Here is a tiny trained network, its code and every weight. The questions are about switching its units off for an input and a class, where a switched-off unit gives its printed mean instead of its output.

import numpy as np


def w(rows, s, z=0):
    codes = np.array(rows[::2]) - 128.0
    scale = np.full(codes.shape[1], s)
    scale[-1] = z or s
    return codes * scale


def f(y):
    return y / 2 * (1 + np.tanh(0.7978845608 * (y + 0.044715 * y**3)))


def log_softmax(a):
    a = a - a.max(-1, keepdims=True)
    return a - np.log(np.exp(a).sum(-1, keepdims=True))


def net(x, mask):
    res = np.array(x, float).reshape(1, 7) / 4 @ E
    y = f(res @ A[0][:, :-1].T + A[0][:, -1])
    res = res + np.where(mask, y, B[0][:, -1]) @ B[0][:, :-1]
    return log_softmax(res[-1] @ U[:, :-1].T + U[:, -1])


A, B = {}, {}
E = w([
[152,92,144,255,126,153,113,104,79],'x0',
[65,60,89,141,22,46,49,140,146],'x1',
[120,229,90,152,148,21,65,82,81],'x2',
[157,147,194,104,80,111,143,224,29],'x3',
[129,128,123,130,130,128,133,128,126],'x4',
[219,72,203,93,145,29,130,60,127],'x5',
[164,100,67,63,132,190,33,94,68],'x6',
],0.0076)
A[0] = w([
[151,148,124,129,192,159,155,105,98,85],'n0',
[125,112,151,220,137,154,126,113,77,104],'n1',
[195,110,105,68,108,169,59,114,89,117],'n2',
[129,88,110,164,94,106,102,152,141,82],'n3',
[115,46,140,95,108,163,167,141,155,107],'n4',
[166,68,171,103,164,88,122,110,108,56],'n5',
[88,92,100,45,119,68,123,171,159,136],'n6',
[104,154,186,186,81,76,182,161,178,96],'n7',
[164,85,149,57,141,64,143,113,153,130],'n8',
[68,152,67,157,107,192,140,182,99,113],'n9',
[162,172,162,132,150,169,143,101,119,97],'n10',
[189,88,142,125,109,91,153,91,134,88],'n11',
[133,115,189,113,146,99,115,86,112,107],'n12',
[161,133,128,125,111,112,151,175,74,89],'n13',
[183,67,138,190,140,114,126,102,103,109],'n14',
[114,83,84,120,91,110,107,127,125,141],'n15',
[84,86,132,155,51,75,124,128,144,64],'n16',
[171,167,143,129,167,158,160,134,143,91],'n17',
[146,158,149,120,78,134,131,200,88,65],'n18',
[131,185,131,4,183,120,142,168,180,145],'n19',
[133,223,100,150,107,103,119,112,124,109],'n20',
[130,144,186,170,126,102,142,155,189,107],'n21',
[148,144,136,125,130,147,136,132,142,255],'n22',
[164,139,147,182,199,167,138,126,93,153],'n23',
[124,99,113,131,79,115,92,124,126,106],'n24',
[109,175,146,139,123,71,212,132,180,111],'n25',
[140,172,152,131,150,163,133,124,129,49],'n26',
[96,91,133,160,49,122,102,108,115,97],'n27',
[110,120,90,157,155,138,132,68,218,133],'n28',
[98,159,109,135,157,75,127,92,68,69],'n29',
[110,37,172,122,143,193,140,169,150,95],'n30',
[149,136,193,101,68,117,141,153,86,125],'n31',
[123,152,160,124,85,123,139,178,49,187],'n32',
],0.011,0.0092)
B[0] = w([
[161,87,139,46,180,111,134,184,159,175],'n0',
[59,106,187,181,148,164,29,108,154,196],'n1',
[129,110,38,134,185,228,138,122,38,218],'n2',
[152,81,217,66,152,130,116,166,169,149],'n3',
[93,214,132,103,53,39,55,77,85,202],'n4',
[53,166,97,115,135,186,191,186,144,172],'n5',
[141,65,180,171,179,114,99,147,157,203],'n6',
[124,93,52,101,164,219,112,116,43,211],'n7',
[77,187,103,201,94,150,179,175,152,220],'n8',
[74,155,50,184,92,125,210,222,181,234],'n9',
[159,115,138,58,138,100,149,202,141,174],'n10',
[70,197,71,108,89,133,215,199,161,172],'n11',
[63,186,61,148,94,108,135,185,164,165],'n12',
[169,179,146,105,141,142,119,53,194,163],'n13',
[65,128,147,226,109,158,130,136,161,179],'n14',
[168,86,130,86,166,119,182,150,122,178],'n15',
[175,93,166,54,157,135,122,188,152,174],'n16',
[173,121,156,51,159,91,128,194,144,175],'n17',
[188,190,107,115,93,180,138,68,169,172],'n18',
[90,56,200,226,169,124,57,132,142,242],'n19',
[64,161,142,82,72,35,87,123,118,179],'n20',
[124,110,83,75,167,195,140,128,47,178],'n21',
[146,71,143,170,114,20,172,129,102,254],'n22',
[155,85,167,133,169,79,97,176,144,230],'n23',
[154,98,161,91,175,128,132,172,122,156],'n24',
[123,101,105,114,179,204,115,97,58,202],'n25',
[155,176,149,33,141,149,134,215,173,136],'n26',
[161,95,186,80,204,78,144,171,151,171],'n27',
[254,175,100,122,70,165,165,21,160,230],'n28',
[98,225,164,47,63,78,93,117,85,158],'n29',
[68,202,139,67,47,14,37,74,61,213],'n30',
[158,135,88,144,123,141,126,47,186,203],'n31',
[200,131,135,168,96,131,154,67,167,241],'n32',
],0.0076,0.0089)
U = w([
[188,87,152,65,169,124,141,185,178,93],'0',
[62,174,59,175,108,173,197,184,206,92],'1',
[97,184,134,96,93,71,73,76,71,104],'2',
[144,92,59,123,174,246,119,102,18,103],'3',
[230,151,105,152,116,179,147,25,234,110],'4',
[102,76,180,227,159,161,71,122,177,149],'5',
[167,82,100,187,131,98,159,114,116,249],'6',
],0.011,0.016)

Each question gives the input, the list of numbers given to net, and the class t.
The units are the neurons (one row each of A and B). Each row of codes is followed by its name. A weight is (code - 128) times the scale printed after its matrix; where a second scale follows, it is the last column's (A, B and U).
mask holds one flag per neuron, in row order. A switched-off neuron (its flag False) gives its mean, the last column of its row in B, instead of its output. The means were averaged over made-up inputs and are rounded, as every weight is.
A unit's drop is (log p(t) with every unit on - log p(t) with that unit switched off) / (log p(t) with every unit on - log p(t) with every unit switched off).
The circuit of an input: a set's keep is (log p(t) with only the set's units on - log p(t) with every unit switched off) / (log p(t) with every unit on - log p(t) with every unit switched off). Starting from the 12 units with the biggest drops (on a tie, the unit counted first), units are removed one at a time, each time the one whose removal leaves the highest keep (on an exact tie, the one counted first), for as long as the keep stays at least 0.8.
units of the circuit, in order: the units of the circuit, biggest drop first
most important unit: the unit with the biggest drop
k most important neurons: the k neurons with the biggest drops, biggest first
drop when u is switched off: that unit's drop, to one decimal
input [8,-3,3,4,-8,-5,4], class 5: most important unit	n1
input [4,4,-2,8,-4,7,3], class 4: units of the circuit, in order	[n31 n13]
input [-7,0,5,-2,-4,4,-7], class 3: units of the circuit, in order	[n25 n7]
input [5,6,-2,5,-4,4,3], class 0: 2 most important neurons	[n27 n16]
input [2,-2,-7,0,5,7,7], class 1: 4 most important neurons	[n5 n11 n8 n14]
input [4,6,2,6,0,-6,-5], class 0: 3 most important neurons	[n16 n27 n3]
input [7,4,-6,6,2,6,1], class 5: 3 most important neurons	[n14 n1 n28]
input [-8,8,-4,-7,3,-5,4], class 0: units of the circuit, in order	[n15 n24]
input [8,3,4,2,6,7,-6], class 5: 2 most important neurons	[n1 n9]
input [6,3,-7,-7,-6,5,-4], class 2: units of the circuit, in order	[n30 n4]
input [6,-3,8,-8,7,7,-3], class 2: 4 most important neurons	[n29 n20 n9 n32]
input [-3,-2,0,1,-3,5,4], class 1: 2 most important neurons	[n8 n5]
input [2,1,1,8,2,-7,-5], class 4: units of the circuit, in order	[n32 n18]
input [-7,4,-5,-6,1,5,7], class 3: units of the circuit, in order	[n2]
input [-2,-1,1,3,-3,4,6], class 3: 2 most important neurons	[n2 n9]
input [3,5,-7,-3,4,1,-4], class 2: 2 most important neurons	[n30 n4]
input [3,4,-7,0,-3,2,4], class 2: 2 most important neurons	[n30 n4]
input [-1,-2,0,8,-7,5,-6], class 4: 3 most important neurons	[n31 n32 n13]
input [8,-5,-1,5,5,7,2], class 5: 4 most important neurons	[n1 n23 n9 n14]
input [-7,-5,-3,-4,0,7,2], class 1: most important unit	n8
input [2,8,4,3,7,8,6], class 0: units of the circuit, in order	[n27 n16]
input [0,7,-7,-7,5,1,7], class 0: units of the circuit, in order	[n15 n27]
input [-3,-7,0,-3,6,6,-8], class 3: drop when n7 is switched off	0.4
input [5,-4,-1,-8,1,0,-8], class 3: drop when n25 is switched off	0.3
